Each name stands for a flat space through zero: a line, a plane or more. A row that begins with a name and a colon came from that space; any other row is followed by the name of the space it lies nearest, among the names in its block.
z231-z340: [-118  -65   -3 -155   39  156    5 -185  223  -91   91   65 -346  -66
  105 -414   53 -339  263 -244  138 -139   42]
z315-z871: [-144  116 -137  -13  257    3  162    2  -17 -183   62   31  -62  -40
  265   76   37   33  -19   -1  117 -109 -159]
z331-z705: [ 190 -362  102  235 -141 -100   41   52  -87   57 -273  167   89  171
 -408   16 -275  171 -303 -115 -257  335 -136]
z315-z871: [  41  153  -22   93   21 -149  204   64   -2  -91  -44  -48    6   -6
  105   81   44   57   74  -26    2   35 -135]
z231-z340: [  62 -112   41  -23   95   29  128  -36  120  -10  -34   49 -124  -96
  -61 -108 -170  -20    6  -63   95    9   77]
z573-z854: [ -35  347 -218 -107 -367  128 -185   38  104  257  -67 -368  -62  311
 -193   53  113  -68   54  118 -193 -395 -218]
z231-z340: [-138 -527   79  -24   45  421  158 -140  180  468   47   -2 -508  135
 -120 -345 -146 -147  176 -176   -6  406  191]
z419-z850: [-185 -312  -88 -128  146  106 -209   37 -127  157  113    9   48   54
  -78  219 -100  258 -304  151   50  133   94]
z231-z340: [  21  -75  -75  -87  180 -101  103  -16   37 -128   43  116  -11 -110
   19   31 -160  115 -108  -18  169  -45   22]
z419-z850: [ 160 -350  291  149  176 -108   59   -2  159  -20  -47  288   42 -284
   36 -273 -262   -5  -48  -60   24  244  169]
z419-z850: [ -32   81 -180 -149  197 -177    1   77   25 -257  -68  -26   78 -110
   42  109 -161  327 -324  -18   63  -85  -86]
z315-z871: [  71 -102   45 -108 -103  173 -284   65  -82  361  -89 -172  230   38
 -241   95 -139  288 -315  211 -255  243  334]
z881-z788: [-102  172 -145  -80   34 -116 -103   33 -209 -159   80  -48  229   83
   83  365  156   85 -118  169  -13 -128 -155]
z419-z850: [  88  153  -90 -147   53   -5  279  -53  543    9  -51 -107 -437 -169
   57 -472 -233 -129  244 -205  193 -329  -34]
z573-z854: [ -10   59  -42  209 -141   51   26   66 -106  187  -26    5   29  202
   21   20  102   39   20   14 -146   71 -146]
z573-z854: [  34 -530  195   50   -9   44  -48 -144 -342  -51   71  317   87   68
 -290  168  -11 -110  -54  -68   54  406  214]
z881-z788: [   9  317 -151  -78 -120 -111 -253   76  111 -195 -143  -87   97  -28
   23 -180    4  136 -205  -91 -122 -313 -151]
z881-z788: [-133  813 -385  -93    8 -265 -103  151  104 -477  -37 -207   96  -52
  403   17  240  134  -68  -27   55 -722 -469]
z573-z854: [ -58 -121    7   19  203   82   94    6  -11   -3   57   94  -94 -117
  112  -60  -71   99  -41  -49  157  106  131]
z573-z854: [ -24  -87  -91 -200  108  106  156  -89  -64   88   75 -101  -48   82
 -143  303  -87  -10   -7  152   83   26   82]
z573-z854: [ 122  188    9   16  -99   46  147   48  249  155  -79 -169 -204  -82
  -15 -249  -75    6  176  -86   57  -98  102]
z315-z871: [  75  -37   29   82  127   30  316  -39  211   76  -53   50 -166  -33
   82 -168 -166 -102  119  -37  -14   21  -89]
z331-z705: [  38  246  -20 -117 -344 -132 -462   94   44 -201 -296 -297  201   90
 -298   22   49   65 -270  -23 -345 -231 -196]
z331-z705: [ 119 -724  326  -21   88  448   11 -204  222  414  -37  234 -311 -125
 -340 -497 -424 -208    8 -125   20  375  527]
z331-z705: [ -62  -80  -81 -103   -2  -64 -181   30  -86  -31  -31  -17  135   57
  -58   88  -30  210 -258   12 -128  125  -18]
z419-z850: [-166 -266   47  -39   63  120 -270    4  -76 -119   15   73  -93  -61
 -101  -55   -9   46 -175 -117  132   19   94]
z231-z340: [   5 -282  107    6  -59  302  -24  -41  -67  426    7  -69  -53  125
 -208   38  -77   -4   -8  113 -118  309  261]
z231-z340: [ -10  521 -402 -155  -11 -217  166   52   75 -207  -95 -194   45  135
  150   96   25  212 -112  -33 -113 -292 -377]
z573-z854: [  58  415   33   76 -371 -170 -527   33 -232 -262  -60   31  495   81
   23   43  365 -145  -72   79 -299 -316 -159]
z231-z340: [  61  339 -254  -51 -118 -144 -133  176    6  139 -128 -217  294  143
  -19  186  -79  405 -343  212 -284 -141 -189]
z573-z854: [-198  304  233  136 -310  -42 -745  225 -246 -122   69 -245  327 -102
  155  152  577  -47   59  158  -52 -192   65]
z231-z340: [-132   61  -52   72  -18    4  190    7  -75  -58   31 -116 -178  153
   54  177  191 -118  206  -53   60   11 -229]
z331-z705: [ -26  606 -316 -344   31 -127  -19   22  253 -218 -117 -364   66  -28
  173    7   -3  103 -108   75 -159 -443 -232]
z315-z871: [  67  -52 -180  -69   49   46  220  -27   35  175  -15   29  -89   96
  -83  -27 -205  198 -105  -38    4  103   42]
z331-z705: [ 106 -362  137  171 -114  -47  -26    5  -79   91  -91  187   35   94
 -269  -25 -138   34 -113  -81  -98  268   -7]
z881-z788: [ -64  102 -153 -177  123   63  254 -115 -172  -42   99  -99    4  131
   39  353   91  -58   85  114   31   58  -12]
z231-z340: [ 125  271  -57  -11 -107  -28   26   29 -128   16  -84 -107  212   56
  -30  134   53  114  -63   80 -160   30   59]
z573-z854: [  95  258   73   84 -212   43 -181  137   88  148 -200 -242  109  -16
  -28 -151   35  118  -65   27 -270    1   57]
z419-z850: [ 110 -544  328   68  -56  300   64  -67  117  394  -85   -5 -274  -38
 -370 -214 -245 -114   97  -80   -2  430  396]
z231-z340: [-101 -126   13   25 -233  108 -390  104   -7  128   25  -83 -124   52
 -263  -33   43   50  -68  -33  158 -214   51]
z573-z854: [-246 -121 -240 -209  298   43   58  -10 -260  -48  202   -2   21   60
  113  407   27  280 -205  112  187  147   46]
z315-z871: [-114  227 -114   72  -76 -255 -154  172 -214 -130   75  -57  210   35
  221  202  280  276  -69   12   -4   48 -135]
z419-z850: [-32 -57  38 103 -50  42 -49  61   4  24 -66 -37 -64  46 -91  13 -10   2
 -35 -18  -6 -35 -90]
z881-z788: [ -54 -142   64  153 -153   27 -190   36  -78   99   12   73   26  130
  -85   -6   85  -64   -9    6  -71    8 -109]
z331-z705: [  27  101 -149  -84   -5  -47  223   50   41   79  -15 -189 -126   63
  -82  161  -70  168   24    8   94    1  -23]
z881-z788: [ 165  206   94  153 -190  -30  132  126   30  171 -145 -239   20   27
 -100   76   25   61  119   58 -104   69   28]
z419-z850: [ -28 -237  307  137   85  -57 -168   17  -65 -225  -25  134   90 -190
   10    7   47 -143  -11  -16   36  112   48]
z881-z788: [-137   77   56   14  126   48  119  -37 -263  -34  323   14    8  -69
  267  322  345 -167  349  146  329   25  174]
z315-z871: [ -54   34  -32   73  -78  158 -136  150   15  191  -89 -178  -88   30
 -102  -27  -38  219 -141    6    4  -37   56]
z419-z850: [  98 -158   54  -69   62  -63   66 -102   -7  -51  -27  142   93  -32
  -47  -50 -120  -20  -64  -34 -103  208   85]
z331-z705: [ -91  180   12 -502  225  -19 -273 -183 -118 -309  214  -63  331 -278
  249  173  185 -105  -22  205   31  -37  389]
z231-z340: [ -42  154  -56  -56 -176    1 -268   48    0  -12    7 -102   32   24
  -50  -39  115   17  -24   -6    6 -216   -3]
z881-z788: [  55  122   54   30  -45  188  106   17 -122  297   78 -137   28   -1
   50   91  113   40  166  129   18  184  323]
z331-z705: [-114 -545  -59   28  201   -9   74  -27 -187  -39  141  324 -139   39
 -153  141 -175  182 -196 -117  312  217   31]
z881-z788: [ -91  -19  -76 -137   53 -110 -353   48 -140 -178   39   44  267  -48
  -10  176    8  199 -330  107  -11  -96    0]
z881-z788: [   6  194 -128   64 -140   50  292  -55   23  159   87  -60 -207  201
   74  -27  159 -179  357  -59   50  -78 -135]
z573-z854: [  71  130 -218   61   91  103  308   24   46  217  -27   12  -63  122
   29   26 -187  160  -77   76   -3  -92  -94]
z573-z854: [ 209  283 -270   31 -295  -85   71  156  107  305 -236 -209   51  232
 -227  -62 -200  417 -234  -19 -268  -34 -128]
z881-z788: [-138 -166  110 -266  290   59  210 -203  109 -142  228  -46 -219 -160
  134  143   57 -394  353   83  275  -14  111]
z315-z871: [-219   47   84   65  174 -244  -53   50 -327 -475  215   92  134 -150
  328  357  404  -50  139   -6  284   49  -75]
z331-z705: [  39 -164  246  258 -152   83 -146   79 -100   97 -101   27   32    9
 -139  -50   57  -42    4  -36  -89  181   73]
z315-z871: [  25  126  -91  -30   45 -156  -63   32  133 -144  -50   74   77  -83
  131 -179  -78  104 -135  -59  -57 -145 -126]
z231-z340: [ 133  216    1  210  -22 -153   93  166 -202  126  -15   10  325  -14
  182  163   74  329  -87  135 -130  248   75]
z315-z871: [  10  -32   83   24   39  144   -4   60  -18  139 -108 -155   23  -20
  -68   67  -69  114 -107   85 -115  170  130]
z331-z705: [  22  -64  182  325  -60  -18  189  135  -74  117   35  -23 -140  -19
    4  112  116  -31  259  -12  202  118    4]
z419-z850: [ -90 -439  170 -102  260  -50 -219 -171  -11 -301  126  392  105 -190
   50  -86  -94 -233 -122  -10   87   14   42]
z231-z340: [ -55 -252   -6  -47  -18  -91 -267   -6  -74 -143   -5  167   78    6
 -142  -22  -66   94 -247  -87    3   29  -32]
z315-z871: [-132  452 -360 -232  201 -266  293  -13  -18 -482   54 -154  -39   19
  260  319  137   60   40  -31  174 -324 -372]
z881-z788: [  49  -14   28  -76  -92  -10  -95   -7 -287   65   35  -75  263   88
 -158  366   93   92  -83  177  -91  203  178]
z573-z854: [-268 -317  -83   28  130   -7 -271   82   79  -44   39  125 -121   28
   44  -99  -90  144 -273  -68   60  -83 -253]
z331-z705: [   0 -223 -119 -116  109   77  292  -98   30  129   44   16 -204  126
 -167  124 -196    8   10   -3  104   98  -10]
z419-z850: [ 144 -183   47 -135  -15  130  153 -152  111   98  -84   -9 -123   43
 -310  -34 -238 -162   25   -8  -34   38  119]
z419-z850: [ 144 -164  -98   64  -70  -76    0   17 -141   19 -219  113  229  237
 -351  202 -269  217 -429   54 -292  112 -207]
z315-z871: [  17    3   10  -82   83  128   64  -47   58  198  -30 -106   77   42
   35   53  -84  -21  -38  185 -219  115   50]
z881-z788: [ -55   91  -13  -59  218   12  139 -116   64 -218   24   89   -4  -79
  254  -78   29 -199   75  -13  -32  -75 -107]
z881-z788: [ -89   30 -256   70  159  252  612  -44  107  201    0  -77 -511  213
   60  -41 -108   -3  196 -151  163   10 -191]
z315-z871: [ -36 -186  143 -104  150  -10 -160  -26   77  -81   36   53   50 -206
   41  -66  -78  -24  -76   42   42   56  161]
z419-z850: [ -53   56 -136 -262  316  -10  179  -74  -12 -240   71  -44  -14 -123
   43  276 -116   41  -89  107  222 -156   38]
z231-z340: [  77 -335   49  227 -251  110 -317  132  -17  202 -202  132  -48  120
 -458 -204 -248  233 -364 -147  -62    8    5]
z331-z705: [ -93  242 -198 -187  129  -55  181  -33   61 -127   76 -164  -72   28
  138  207   53  -41   91   90  101 -233 -173]
z315-z871: [ 110 -270   91   60  -45  179  259 -112  107  242  -21   73 -276   77
 -224 -156 -172 -183  186 -100   58  143  110]
z419-z850: [ -42 -132  234  -39  156 -235 -169    4   17 -409  -41   69  151 -268
  114    4   39  -66  -67  -47  -14  118   -2]
z331-z705: [  67 -181   46  -94  107 -109  182  -34   88   42   45   10  -51  -78
  -49   70 -150   35   48   30   87  169   93]
z573-z854: [  49  -28  -30  131  -48   24   36   72  358  165 -186  -12 -191   37
  -31 -382 -244   32  -77 -104 -157 -133 -241]
[   9  -27  -79 -176  -58  101    7  -88 -288   44   -3 -111  142  189
 -233  370   46   55 -109  111 -114  198  133] : z231-z340
[ -93 -198  118   63  242   76  180  -40  134   -3   79   89 -208 -130
  179 -110  -50 -154  157  -28  150   67   -2] : z315-z871
[  44  -37 -180 -101 -133   59 -116  -76    4  112  -16   96   31  181
 -188  -95 -119   38 -166  -23 -106 -125  -49] : z419-z850
[ 228  233 -290  -22 -518   56   50   35  -18  450 -188 -259   20  491
 -509  127 -109  161  -89   63 -309 -117 -153] : z573-z854
[-143   44 -160 -122  179   12   83  -41  247 -199  -19  -16 -263  -41
  117 -175  -99  -69  -16 -133  113 -288 -247] : z881-z788
[ -61   39   92  -22    1   -2 -242   37  135  -90  -21  -65   21 -117
   37  -77   23 -111  -16   60   -2 -236  -54] : z573-z854
[-137  274 -286  -16 -267   28 -331   83 -341   95  107  -69  222  294
    3  225  305  218 -154   82  -87 -142  -89] : z231-z340
[ -17  -92  179   87   20 -228 -258  106  116 -294 -127   49   96 -190
   16 -109  -36   16 -151  -72  -48  -62 -153] : z419-z850
[  69   -3 -156 -114   62   80  215  -56  183  287    3  -28  -90   77
   16 -125 -217   96  -23   48  -96   60   31] : z881-z788
[ -68  255 -111  256  -42 -115  178  144 -121  -86  -11  -25  -45  102
  210   83  210  113   97  -96   49  -28 -277] : z315-z871
[-248  265 -283 -265  -17   83  -96  -64  -55   68  211 -214   -8  201
  193  212  269  -77  111  168  -17 -228 -142] : z231-z340
[-170 -217   18  -72   32  189  202 -160   40   97  177  -28 -391  116
   -2   -8  126 -345  383  -92  193   65   -8] : z573-z854
[  23 -178   32   94   54  -97  -90   98   92  121  -33  120   75  -67
   58 -163 -164  238 -202   -8  -87  163    2] : z231-z340
[ -45  -76  -50  -83 -226  322 -457  -40  200  163 -154  -24 -148   89
 -269 -475 -139  -59 -221 -145 -168 -281   41] : z315-z871

Each name stands for a flat space through zero: a line, a plane or more. A row that begins with a name and a colon came from that space; any other row is followed by the name of the space it lies nearest, among the names in its block.
z113_z550: [-120 -420 -299  241  -86  225  -46   33  185  191  180   20  -47 -123
  -48   -2  225   56  115   98   25   53  293]
z941_z828: [ -78  247  140 -201   50  -18 -137 -143  311   85  -71  110  176  101
  114   72  267 -211   92   18 -128 -188   33]
z964_z857: [ 204  271 -149 -105 -207 -213  194  433 -255  134   25 -261  142   26
  -46  196 -140   29  137   32  -19   41 -197]
z964_z857: [-175  209  -76   98   15  -95  -13   65  431  163  -53  -33   55    4
  144    1  404 -222  -17  251 -223 -153    8]
z113_z550: [  -6    9   62   64   70 -112   86  114 -200  -14   32  -45  113   70
  158  111   12   34 -235   18 -294  -30   -6]
z964_z857: [  86 -142  -24 -297 -290  -50  -29  -51  314 -155  -20  108 -228  117
 -158   46 -112   29  -42  139   25 -119 -299]
z964_z857: [-151 -260   40 -181 -296  -73  -67 -208  488  -38  111  153  -97   95
  -46   24  264 -112 -255  281 -337 -277 -110]
z151_z285: [  49 -257   60   73 -130   58 -228 -312   73 -155   91   94 -272 -135
 -279   39   10  215   96   -8  270 -121  -17]
z941_z828: [-101 -233  -70   92 -136  205 -174 -207  460  180   52  262  -33  -43
 -178 -216  232  -24   30  -39  232  -41  231]
z941_z828: [-263 -162   91 -105 -180   40  -12 -442  485  -81  132  221  -37  -97
  -64 -264  328 -235 -283  213 -221 -120  113]
z964_z857: [ 132  -16   39 -110  274  136  -91   93 -169  -72 -184   31  -44  187
  119  111 -301  104  220 -217  186   97  -53]
z941_z828: [ 127 -148 -276  108  -29  129   55  193 -243  -19   -1 -137 -153 -125
 -112   48 -260  159  245  -66  295  202  -13]
z151_z285: [ -82 -501 -284 -190 -559   65  151  -58  530  -15  155  235 -164   17
 -228 -216   45  -95 -370  249 -147  -12  -74]
z151_z285: [ 117 -272 -148  165 -134  139  -63  -71  -40  -47  112  162  -78 -143
 -197   28  -22  239  -40 -116  228   65  156]
z113_z550: [ 196  -28 -239 -111 -408 -230  319  211 -288 -101  120 -243  -88 -122
 -289  -14 -291   36  -37  115   40  141 -246]
z730_z447: [   3  -98 -140   25 -231  -32 -167  -52  224  251  107  -40   57  -36
 -212  126  284  -47  304   50   93 -183  105]
z730_z447: [ -33 -243 -377  275 -158  102   68   49   43  -15  107  -82 -198 -284
 -143  -23   71   70   52  150  120  110   88]
z151_z285: [  15  -22  183  -96  -28   14  -90 -331  -84 -217   68  108  -39 -107
  -89   25   -7   54  -70  -58   20  -70   12]
z113_z550: [  36 -296   72  -41 -231   33  181 -228 -365 -157  262   55   13 -180
 -257 -242 -227  108 -270 -112   49  189  128]
z941_z828: [  81  -76 -300 -203 -329  -53   61  364   28  138   58 -128   73   88
   51  393   13  -18   78  157 -263 -132 -191]
z941_z828: [ 114 -194 -120   26 -175  -45   86  251  -65   -6   15  -69 -180   73
 -110   13 -241  182  -68   50   82   53 -202]
z113_z550: [  32 -358  264 -244 -183  -53 -190 -549  190 -287  162  237 -170   52
 -259   29   58   91  -98   37  -33 -218  -27]
z941_z828: [ -47   25  151 -148   83  108 -168 -139  248   29 -103  257   97  164
  117   16   91  -66  -80 -112  -51 -125   44]
z964_z857: [ -93  -86 -100   77 -316  -86   11  115  202  311   95  -18  102   19
 -118  -75  204  -92 -129   93 -105 -138   12]
z151_z285: [  75 -383 -245  156 -205  130  124  -47 -300 -143  245  -24 -120 -291
 -213    0 -134  216  -58  -10  115  197  151]
z151_z285: [  39 -349 -162  360  374  353 -179  -36   21  -32 -179   68 -374  -28
 -105 -242 -264  234  362 -218  665  286  174]
z113_z550: [  45  105 -133  351  244  -59 -107  101    5  170 -126  -50   73   11
   35   82  195    8  187  -90  121  -19  175]
z941_z828: [-122 -447 -254  178  156  331   67 -293  -34 -278   83  238  -74 -236
  103  -80   49    0 -237  -30 -110  226  371]
z730_z447: [ -14   23  -74 -128 -149   34  -46   50  240  122  -39  -23  -59   37
  -96  -51    3  -83  192   56  142  -40  -97]
z151_z285: [ -65  208   99   26  207  -60  -67  143   94  206 -160  -72  105  193
  163  -17   73 -124  117  -27  -36  -69  -27]
z113_z550: [  64    0 -112  251  474  227    0   18 -400 -138 -151   44   47  -89
  213   47 -175   97   72 -287  148  268  257]
z730_z447: [  46   44 -235 -170 -228   -3  113   -8  210   98   84   17  140  -73
 -147  -41  140 -186  180   59   42   70  122]
z113_z550: [  15  -35  148  -70  -53  -48 -322 -358  182  -13  -77   77 -112   32
 -227   48   98  -32  229  -81  219 -264  -61]
z941_z828: [ -19  -87  -81 -141 -387 -174   95   98  226   38   95  -46  -68   48
 -113   31   67  -57 -177  251 -214 -151 -230]
z151_z285: [  32 -521 -319  -33 -444  128   63  -19  106  -45  216   33 -234 -147
 -303  -27  -93  124  -18  132  108   61  -17]
z113_z550: [ 158 -158 -184 -190 -311   12  246  238 -225 -123   85 -147 -197  -57
 -197  -63 -451  136   18   56  167  221 -257]
z941_z828: [ -55  -98 -127   25 -341  -21   69 -182  323   29  188   59  -70 -214
 -295 -225  213  -70  -33  173  107   12   94]
z964_z857: [  74   21  -86  -77 -275  -92   55  105 -119   41   59   13  134  -23
  -44  169    0    6 -192  -18 -168 -102  -84]
z964_z857: [-182 -318 -154  216  -99  266 -203 -469  510  -44   19  249 -289 -273
 -280 -336  236  -60   57   45  367   -1  225]
z730_z447: [  43   90 -231   23 -157 -117  136   54  189   80  126  -86   85 -123
 -120   13  254 -108  162  179  -21   47  121]
z151_z285: [ -37 -145 -193  360  -32  101  187  258 -392   51   95 -196 -112 -242
  -35 -155 -215  177 -119   -8  130  255   45]
z941_z828: [  81  243  318 -285  -65 -263   69    6   34 -139  -48  169  175  256
  150  117   -7  -24 -473   10 -402 -192 -235]
z941_z828: [-303 -251  195  196  399  306 -170 -554  447  -92   -3  303 -139  -64
   57 -463  266 -105  -19  -10  152  108  421]
z730_z447: [ -29  146 -450  106 -577 -152  221  338   67  362  198 -175  267 -263
 -141  102  324 -179 -105  206 -218  -74   34]
z730_z447: [  18 -361 -440  343 -164   92 -133   86   25   95  -66    7 -176 -123
 -145  151   45   84   11  -26  126  -81   23]
z964_z857: [-105  268  298  -24 -137 -148  172  -79  -95   12   82   12  133  -87
  -40 -334  -14  -87 -419    6 -108   18  -58]
z151_z285: [  19  128  230  -86  -53 -184  -61 -110 -284  -55   59 -146   52  -20
  -44  150  -21   15    7  -12 -117 -173 -132]
z730_z447: [ -56  237   39   79  508  157 -215 -104  213   26 -316   93   10  100
  217  -29  101 -145  331 -153  211   24  139]
z730_z447: [ -12  -97 -310  241 -231  -44  153   86 -159   71  123 -113   35 -258
 -139  -22   80  -22 -115   61  -38   72  101]
z964_z857: [-138  206  203  -38 -143 -224  125   18  177   30   71  -39   47   22
   55 -137  171 -113 -343  234 -306 -129 -152]
z964_z857: [ 149  342   26  -10  -37 -163  160  275 -281   42  -73  -89  158   21
   27   23 -173   31 -125 -107    7   69 -138]
z113_z550: [ -30  460  121 -269 -121 -212  236  109 -177  -23  -33 -184  179  -30
   85  -58  -95 -242 -134   80 -228    3 -236]
z941_z828: [  60  100   74   -1  244  -88   30   35    7 -147 -129   98   47  164
  211  105    6    8 -177  -19 -196   -9  -26]
z964_z857: [ 125 -131 -136   85   49  -56  -13  179  -88  119  -51   24  117  176
   27  160  -10   57    5 -119  -54  -13   72]
z151_z285: [-118  242  129  -73    7  131 -262   33  360  144 -124  -26 -153    7
   54   28   91  -12  295   85  220 -183 -194]
z113_z550: [  23  -51 -272  338  187  117  -36  -70  -83  -30  -64   76   40 -195
   19   44  137    6   39 -128  112  109  293]
z730_z447: [   0  277   23  -89  202  -74   55  -69  200  -30  -94   84  186   72
  151  -11  205 -208   35   18 -131   23  124]
z730_z447: [  76   92  242 -137   23  -45  -64  177 -178   68 -127 -113 -101  213
  -30  -53 -369  117   97 -126  207  -23 -304]
z113_z550: [ 16   2  64  11 -68  -5 -67  41 133  49 -45  81 -60  73 -42 -42 -24  69
 -84 -17  80 -68 -95]
z113_z550: [-100    5  -96   70   90  155  -18 -113  252   41   28  105   45 -107
   48 -100  225  -98   89   39   44   76  241]
z730_z447: [  48  -20 -192  -66 -475 -148  173  202  -11  172  161 -171   23  -95
 -256  -45  -24  -37   -8  138    8   -6 -134]
z151_z285: [  34  324  -99 -317  -61   56  115  280  157   -1 -127  -37   35   60
  178   91 -114 -122  104   94  -43   54 -232]
z151_z285: [ 152   82   25  -51   60  -98  -49  161 -254   45 -104 -139   16  135
  -21  162 -202   70  202 -130  107  -29 -142]
z730_z447: [  -7  123 -296   77 -228  111  167  333  -69  181   97 -184   23 -246
  -44  -26  -35   12  137   89  138  168   -2]
z964_z857: [-109 -379   47   50  104   65 -158 -437  244 -249   28  342  -46   43
   95  101  270  -17 -350   34 -329 -178  187]
[ 115 -447 -287  -52 -583   54   23  -21  -98   64  304 -115 -174 -227
 -500   18 -131  167  214   56  284   30  -22] : z964_z857
[ -12  103  117 -127  -24  -11  -60    9   -7   44  -50  -74  -37   51
  -27  -22  -97  -28  133  -16   94  -53 -141] : z941_z828
[-135  213  228 -186  192  137  -92 -133  215 -105 -128  200   54   76
  288   -3   70 -110 -153   -8 -162  -78  -36] : z113_z550
[ -85  102  247 -452 -302 -104   35  -49  224    0  113  -63  -28  101
  -46  -39  -17 -120   -8  225 -172 -162 -293] : z941_z828
[ 162   83 -108 -182  -73 -140  118  -70   23 -200    8   56   64   -3
  -52  134   26  -66  -12   41 -106   22  -17] : z964_z857
[-131   68  337  -96  425  282 -384 -301  264   12 -190  217  -34  160
  190  -36   70  -26  280 -187  209 -105  115] : z113_z550
[   4  244    4   -7  -13  -82 -105  166  167  250  -89  -99   80   94
   10   80  135  -77  243   21   73 -135  -74] : z730_z447
[ -92  364  245 -328  340  -21   45 -169   48 -151 -116   86  272  140
  379   71  124 -295  -40   -6 -375  -21   63] : z964_z857
[ 324   40  -39  202  346 -142   69  249 -642  -36 -184 -110  107  176
   12  124 -382  199   94 -379  194  201   40] : z151_z285
[-143 -438  -51  168 -191  181  -72 -244  120   35  186  137 -128 -165
 -198 -210   89   74 -151   15   93    6  190] : z151_z285
[ 152 -201 -295   50   30  168   16  -34 -129  -29    2    6  -46 -112
 -190  -28 -151   52  341 -170  367  240  205] : z730_z447
[  41  277  -16   15    0  -76  185   78 -127  -94  -69   33  108  -86
   69  -86  -68  -62 -270  -42  -71  106  -42] : z113_z550
[  10 -330 -103  112 -101  126    2 -302  116  -87  191  180  -64 -180
 -246 -178  110   75  -17  -24  177  123  300] : z113_z550
[  38 -101  -62 -126   63   96   -9 -237 -119 -239   13   14  -74 -114
  -44   60  -90  -31  159  -38   61   81   60] : z113_z550
[  58 -279 -227  -37 -321 -128  -31  314  260  220   75 -142 -134  191
 -126  212   63   76  153  237  -79 -177 -206] : z964_z857
[ 178    4  -23   34   58 -287   92  242 -231 -152  -54 -113  -25  183
  119  332  -94  140 -179   79 -303  -92 -224] : z113_z550
[ -48  413  102  111  263  -78  137 -112   49  -57  -57  135  278  -84
  190 -156  252 -179 -236  -46 -155  103  245] : z113_z550
[-130   47   62 -184 -422 -189  151  177   37  205  178 -184  100   26
  -40  -30   64 -132 -204  239 -330 -158 -221] : z113_z550
[ 245   32  128 -137  181  -27   65   19 -734 -260 -122 -181  -93   33
  -86   28 -642  163  176 -316  290  213 -189] : z113_z550
[ -75   -2  140 -229  -40  105  -61   37   35  140  -33   -2   44  143
   42  -76 -132  -72   87  -67   34  -31  -86] : z964_z857
[ -24  191  -63   76  -33  -48   83   22  -26   26   46 -103   49 -170
  -25  -41  105  -65   55   72   18   49   45] : z964_z857
